Small tables with named rows and columns. After each table, cells are looked up by row and column.

givol
         kabazer  mari  kisulob  bap  lun
rikube       742   470       85  720  836
zesoziz      384   262       72  609   63
tet          389   340      312  394  365

rikube, kisulob => 85
rikube, kabazer => 742
tet, kabazer => 389
zesoziz, mari => 262
rikube, lun => 836
zesoziz, bap => 609
tet, mari => 340
tet, kisulob => 312
zesoziz, kisulob => 72
rikube, mari => 470
zesoziz, lun => 63
tet, lun => 365
zesoziz, kabazer => 384
rikube, bap => 720
tet, bap => 394

fabe:
cols = gosunot, luv, gapud, vuguzak, mip, fuzag
vep: [112, 159, 88, 122, 161, 104]
deku: [34, 140, 95, 164, 135, 70]
sulela: [87, 96, 103, 77, 113, 81]
fen: [83, 150, 87, 173, 89, 101]
lapuma: [116, 139, 119, 121, 122, 87]
rig: [38, 96, 102, 177, 75, 66]
guk: [95, 228, 63, 199, 159, 136]
gaviped: [62, 115, 91, 93, 124, 85]

vuguzak of sulela is 77
luv of guk is 228
mip of deku is 135
vuguzak of lapuma is 121
luv of lapuma is 139
mip of gaviped is 124
gapud of vep is 88
vuguzak of gaviped is 93
fuzag of guk is 136

boleta:
	labagi	vive	kab	depa	duf	kagug	rokuvu	fer	zekonu	legirad
lusek	52	186	53	57	63	60	55	199	52	51
geva	55	175	53	52	59	63	64	59	52	54
feg	53	212	55	52	61	53	55	182	52	50
zif	55	86	55	52	69	53	68	72	53	54

legirad of lusek = 51
legirad of zif = 54
kab of geva = 53
kagug of geva = 63
kab of feg = 55
zekonu of feg = 52
kagug of feg = 53
Row with the largest kagug: geva

zab =
columns: fulopo, kug, kibop, vekigeb, bar, mipimar, rup, mizorab, vem, gunozug
ziso: [141, 191, 145, 204, 150, 116, 180, 232, 82, 215]
nini: [137, 192, 150, 206, 147, 114, 183, 237, 82, 209]
migi: [162, 216, 159, 198, 133, 107, 187, 246, 80, 190]
guvirog: [173, 208, 142, 191, 142, 119, 182, 218, 50, 185]
nerit: [181, 211, 139, 186, 139, 118, 183, 221, 53, 186]
dar: [161, 207, 149, 195, 130, 95, 163, 219, 71, 212]
pof: [153, 188, 126, 178, 133, 119, 196, 244, 77, 202]
sof: [155, 184, 121, 179, 138, 121, 194, 241, 78, 207]
fasodu: [170, 207, 146, 195, 140, 111, 178, 223, 58, 187]
molib: [159, 222, 167, 202, 130, 101, 183, 244, 81, 193]
sufudi: [165, 205, 139, 178, 116, 93, 178, 244, 92, 215]
zodoviz: [167, 217, 155, 196, 136, 111, 186, 239, 75, 194]
risebur: [153, 198, 150, 201, 135, 93, 157, 217, 75, 216]
san: [166, 212, 142, 174, 111, 93, 182, 247, 90, 211]

ziso, kug -> 191
san, mipimar -> 93
ziso, gunozug -> 215
molib, mizorab -> 244
nini, gunozug -> 209
fasodu, gunozug -> 187
molib, gunozug -> 193
san, vem -> 90
san, bar -> 111
nerit, kibop -> 139
Which row has the largest fulopo? nerit

bepe =
         zube  pigi  siz  gok  nef  gefazi  mebid
firulok     8    96  163   95  204      47    119
melo      116   104  117   90   94     100    121
kilet      70    80  102  119  143      84    116
pinu      152    19   72   51    9      63    177
gif       154   125  125   99   94      91     81
bekazon   125    51   24  196  114     147    161
ruva       75    97   84  118  113     122    108
bokovur   196   115   42  132   21     173     95
futudo    164    91  140   65   82      28     89
dip       112    85   97   93   85      96    121

What is the gok of gif in bepe?
99
What is the nef of dip in bepe?
85
What is the gefazi of bokovur in bepe?
173
What is the zube of ruva in bepe?
75
What is the siz of kilet in bepe?
102
What is the gefazi of bekazon in bepe?
147
What is the gok of firulok in bepe?
95
What is the mebid of pinu in bepe?
177
What is the pigi of bokovur in bepe?
115
What is the pigi of firulok in bepe?
96
What is the nef of bokovur in bepe?
21
What is the gok of kilet in bepe?
119
What is the pigi of gif in bepe?
125
What is the zube of futudo in bepe?
164
What is the pigi of kilet in bepe?
80
What is the nef of ruva in bepe?
113
What is the gefazi of dip in bepe?
96
What is the zube of gif in bepe?
154
What is the siz of futudo in bepe?
140
Which row has the largest mebid? pinu

Table vok
          vos   sovo  nokizi    nev  sozifi    tus
lakip    38.9  -34.9   -21.6  -16.6   -35.4  -65.0
mav      37.9   14.5    22.7    7.8   -17.3  -31.6
bufidil  74.3  -35.9   -45.3  -73.7   -54.0   63.7

lakip, sozifi => -35.4
mav, tus => -31.6
lakip, vos => 38.9
lakip, nokizi => -21.6
mav, nev => 7.8
mav, sozifi => -17.3
mav, sovo => 14.5
lakip, sovo => -34.9
lakip, nev => -16.6
bufidil, nokizi => -45.3
bufidil, tus => 63.7
lakip, tus => -65.0

kub =
|  | zup | vabaro |
|---|---|---|
| fop | 94 | 81 |
| neroto | 234 | 26 |
| robofos | 234 | 136 |
| betifo | 164 | 81 |

What is the zup of fop in kub? 94
What is the vabaro of neroto in kub? 26
What is the zup of robofos in kub? 234
What is the zup of betifo in kub? 164
What is the vabaro of fop in kub? 81
What is the zup of neroto in kub? 234
What is the vabaro of robofos in kub? 136
What is the vabaro of betifo in kub? 81
Which row has the largest vabaro? robofos

lor
|  | mok | pobu | fab |
|---|---|---|---|
| vumar | 110 | 219 | 141 |
| soluduv | 151 | 57 | 74 |
| kufusa | 21 | 34 | 157 |
| megun | 208 | 212 | 123 |
| fav | 217 | 225 | 122 |
| niku | 96 | 219 | 132 |
| dop | 170 | 249 | 136 |
| bolok | 92 | 205 | 139 |
| sol | 191 | 117 | 84 |
| tuko | 143 | 52 | 81 |
| ginaper | 175 | 91 | 82 |
| bado | 109 | 112 | 131 |
| dovam | 108 | 170 | 105 |

What is the fab of bolok in lor? 139
What is the fab of sol in lor? 84
What is the fab of vumar in lor? 141
What is the mok of niku in lor? 96
What is the pobu of niku in lor? 219
What is the mok of vumar in lor? 110
What is the mok of dovam in lor? 108
What is the pobu of ginaper in lor? 91
What is the mok of kufusa in lor? 21
What is the pobu of soluduv in lor? 57
What is the fab of soluduv in lor? 74
What is the mok of bado in lor? 109
What is the pobu of dovam in lor? 170
What is the pobu of sol in lor? 117

zedator
|  | tupap | pel | peza | sim | leven | zib | seberi |
|---|---|---|---|---|---|---|---|
| kotol | 94 | 197 | 56 | 35 | 82 | 205 | 188 |
| torule | 94 | 188 | 189 | 237 | 244 | 136 | 136 |
| fizep | 111 | 27 | 135 | 112 | 233 | 162 | 150 |

What is the peza of kotol in zedator? 56
What is the zib of kotol in zedator? 205
What is the seberi of torule in zedator? 136
What is the tupap of kotol in zedator? 94
What is the pel of fizep in zedator? 27
What is the sim of kotol in zedator? 35
What is the seberi of kotol in zedator? 188
Row with the largest pel: kotol

Table nor
,lom,kaluk,nipugo,moro
nerab,0.134,0.697,0.988,0.301
zumi,0.728,0.682,0.496,0.308
nalez,0.899,0.514,0.644,0.531

nipugo of nerab is 0.988
nipugo of nalez is 0.644
moro of nalez is 0.531
lom of zumi is 0.728
moro of zumi is 0.308
lom of nerab is 0.134
nipugo of zumi is 0.496

sar
|  | zis | lomami | fot |
|---|---|---|---|
| voputug | 130 | 129 | 130 |
| gome | 68 | 171 | 145 |
| pugodi | 111 | 150 | 128 |
| sase | 120 | 237 | 153 |
| nup | 177 | 133 | 61 |
| pogomi | 97 | 217 | 192 |
| vik | 91 | 104 | 98 |
| valapa | 144 | 107 | 131 |
| zibe | 99 | 160 | 134 |
| gurala | 121 | 177 | 117 |
| zisu | 176 | 166 | 127 |

pogomi, lomami -> 217
zibe, lomami -> 160
gurala, zis -> 121
voputug, zis -> 130
zisu, fot -> 127
zisu, lomami -> 166
sase, lomami -> 237
valapa, zis -> 144
pugodi, lomami -> 150
gurala, lomami -> 177
voputug, fot -> 130
vik, fot -> 98
nup, fot -> 61
gome, lomami -> 171
pugodi, fot -> 128
valapa, fot -> 131
zisu, zis -> 176
sase, zis -> 120
vik, lomami -> 104
Row with the largest zis: nup

